Below is a small trained network, with its code and all its weights. Each question gives an input and a class and asks what happens when units are switched off, that is, made to give their printed mean instead of their output.

import numpy as np


def w(rows, s, z=0):
    codes = np.array(rows[::2]) - 128.0
    scale = np.full(codes.shape[1], s)
    scale[-1] = z or s
    return codes * scale


def norm(h):
    return h / np.sqrt((h * h).mean(-1, keepdims=True) + 1e-5)


def f(y):
    return y / 2 * (1 + np.tanh(0.7978845608 * (y + 0.044715 * y**3)))


def log_softmax(a):
    a = a - a.max(-1, keepdims=True)
    return a - np.log(np.exp(a).sum(-1, keepdims=True))


def net(x, mask):
    res = np.array(x, float).reshape(1, 3) / 4 @ E
    u = 0
    for l in range(4):
        y = f(norm(res) @ A[l][:, :-1].T + A[l][:, -1])
        res = res + np.where(mask[u : u + 7], y, B[l][:, -1]) @ B[l][:, :-1]
        u += 7
    return log_softmax(norm(res)[-1] @ U[:, :-1].T + U[:, -1])


A, B = {}, {}
E = w([
[183,49,161],'x0',
[99,172,255],'x1',
[40,146,94],'x2',
],0.0073)
A[0] = w([
[151,158,41,222],'L0N1',
[159,88,176,96],'L0N2',
[135,167,110,3],'L0N3',
[122,104,52,40],'L0N4',
[101,253,162,227],'L0N5',
[137,183,108,38],'L0N6',
[95,126,115,210],'L0N7',
],0.019,0.0026)
B[0] = w([
[178,6,111,244],'L0N1',
[148,178,97,186],'L0N2',
[155,127,156,128],'L0N3',
[122,114,89,207],'L0N4',
[77,99,211,254],'L0N5',
[154,105,162,141],'L0N6',
[96,111,117,160],'L0N7',
],0.016,0.0085)
A[1] = w([
[183,122,130,154],'L1N1',
[126,129,127,125],'L1N2',
[118,151,158,117],'L1N3',
[135,85,127,2],'L1N4',
[5,172,99,207],'L1N5',
[255,130,128,88],'L1N6',
[247,214,146,127],'L1N7',
],0.012,0.003)
B[1] = w([
[184,146,102,186],'L1N1',
[127,127,126,125],'L1N2',
[142,183,128,146],'L1N3',
[116,112,131,140],'L1N4',
[34,150,122,190],'L1N5',
[109,219,180,254],'L1N6',
[203,254,89,241],'L1N7',
],0.0091,0.0038)
A[2] = w([
[145,193,121,156],'L2N1',
[145,138,127,4],'L2N2',
[160,177,174,207],'L2N3',
[183,95,190,8],'L2N4',
[136,96,11,66],'L2N5',
[92,156,157,69],'L2N6',
[64,45,38,130],'L2N7',
],0.012,0.0034)
B[2] = w([
[172,172,84,159],'L2N1',
[103,99,88,106],'L2N2',
[168,254,116,188],'L2N3',
[112,78,152,128],'L2N4',
[255,131,43,209],'L2N5',
[130,170,170,142],'L2N6',
[163,146,60,254],'L2N7',
],0.0078,0.0059)
A[3] = w([
[41,108,76,253],'L3N1',
[69,156,1,6],'L3N2',
[141,31,112,69],'L3N3',
[194,193,76,98],'L3N4',
[28,152,154,186],'L3N5',
[86,93,98,103],'L3N6',
[167,133,45,30],'L3N7',
],0.0084,0.0042)
B[3] = w([
[146,176,2,253],'L3N1',
[115,108,144,108],'L3N2',
[97,127,68,209],'L3N3',
[216,175,137,209],'L3N4',
[149,197,72,238],'L3N5',
[38,174,106,135],'L3N6',
[198,101,163,164],'L3N7',
],0.0069,0.003)
U = w([
[134,39,205,78],'0',
[71,103,71,50],'1',
[70,212,49,2],'2',
[242,54,51,163],'3',
[45,186,233,186],'4',
[231,251,113,176],'5',
],0.021,0.0081)

Each question gives the input, the list of numbers given to net, and the class t.
The units are the neurons (one row each of A and B). Each row of codes is followed by its name. A weight is (code - 128) times the scale printed after its matrix; where a second scale follows, it is the last column's (A, B and U).
mask holds one flag per neuron, layer by layer. A switched-off neuron (its flag False) gives its mean, the last column of its row in B, instead of its output. The means were averaged over made-up inputs and are rounded, as every weight is.
A unit's drop is (log p(t) with every unit on - log p(t) with that unit switched off) / (log p(t) with every unit on - log p(t) with every unit switched off).
top k neurons: the k neurons with the biggest drops, biggest first
k most important neurons of layer l: the k neurons of layer l with the biggest drops, biggest first
drop when u is switched off: that unit's drop, to one decimal
input [-7,5,-7], class 4: top 2 neurons	(L0N5; L0N1)
input [-6,8,-7], class 4: top neuron	(L0N5)
input [5,3,4], class 5: top 3 neurons	(L0N5; L0N1; L0N2)
input [4,8,-3], class 5: top 2 neurons	(L0N2; L0N1)
input [2,1,8], class 2: 2 most important neurons of layer 3	(L3N1; L3N5)
input [3,0,5], class 2: top 2 neurons	(L0N1; L1N5)
input [-1,0,5], class 1: 2 most important neurons of layer 3	(L3N1; L3N5)
input [5,-5,-8], class 5: 3 most important neurons of layer 0	(L0N1; L0N5; L0N2)
input [5,3,8], class 2: 2 most important neurons of layer 3	(L3N1; L3N5)
input [8,7,8], class 4: drop when L0N1 is switched off	0.8
input [-2,5,-7], class 4: top 2 neurons	(L0N5; L0N1)
input [6,4,3], class 5: drop when L0N5 is switched off	0.2
input [3,0,2], class 5: drop when L0N5 is switched off	0.6
input [2,6,2], class 4: top neuron	(L0N1)
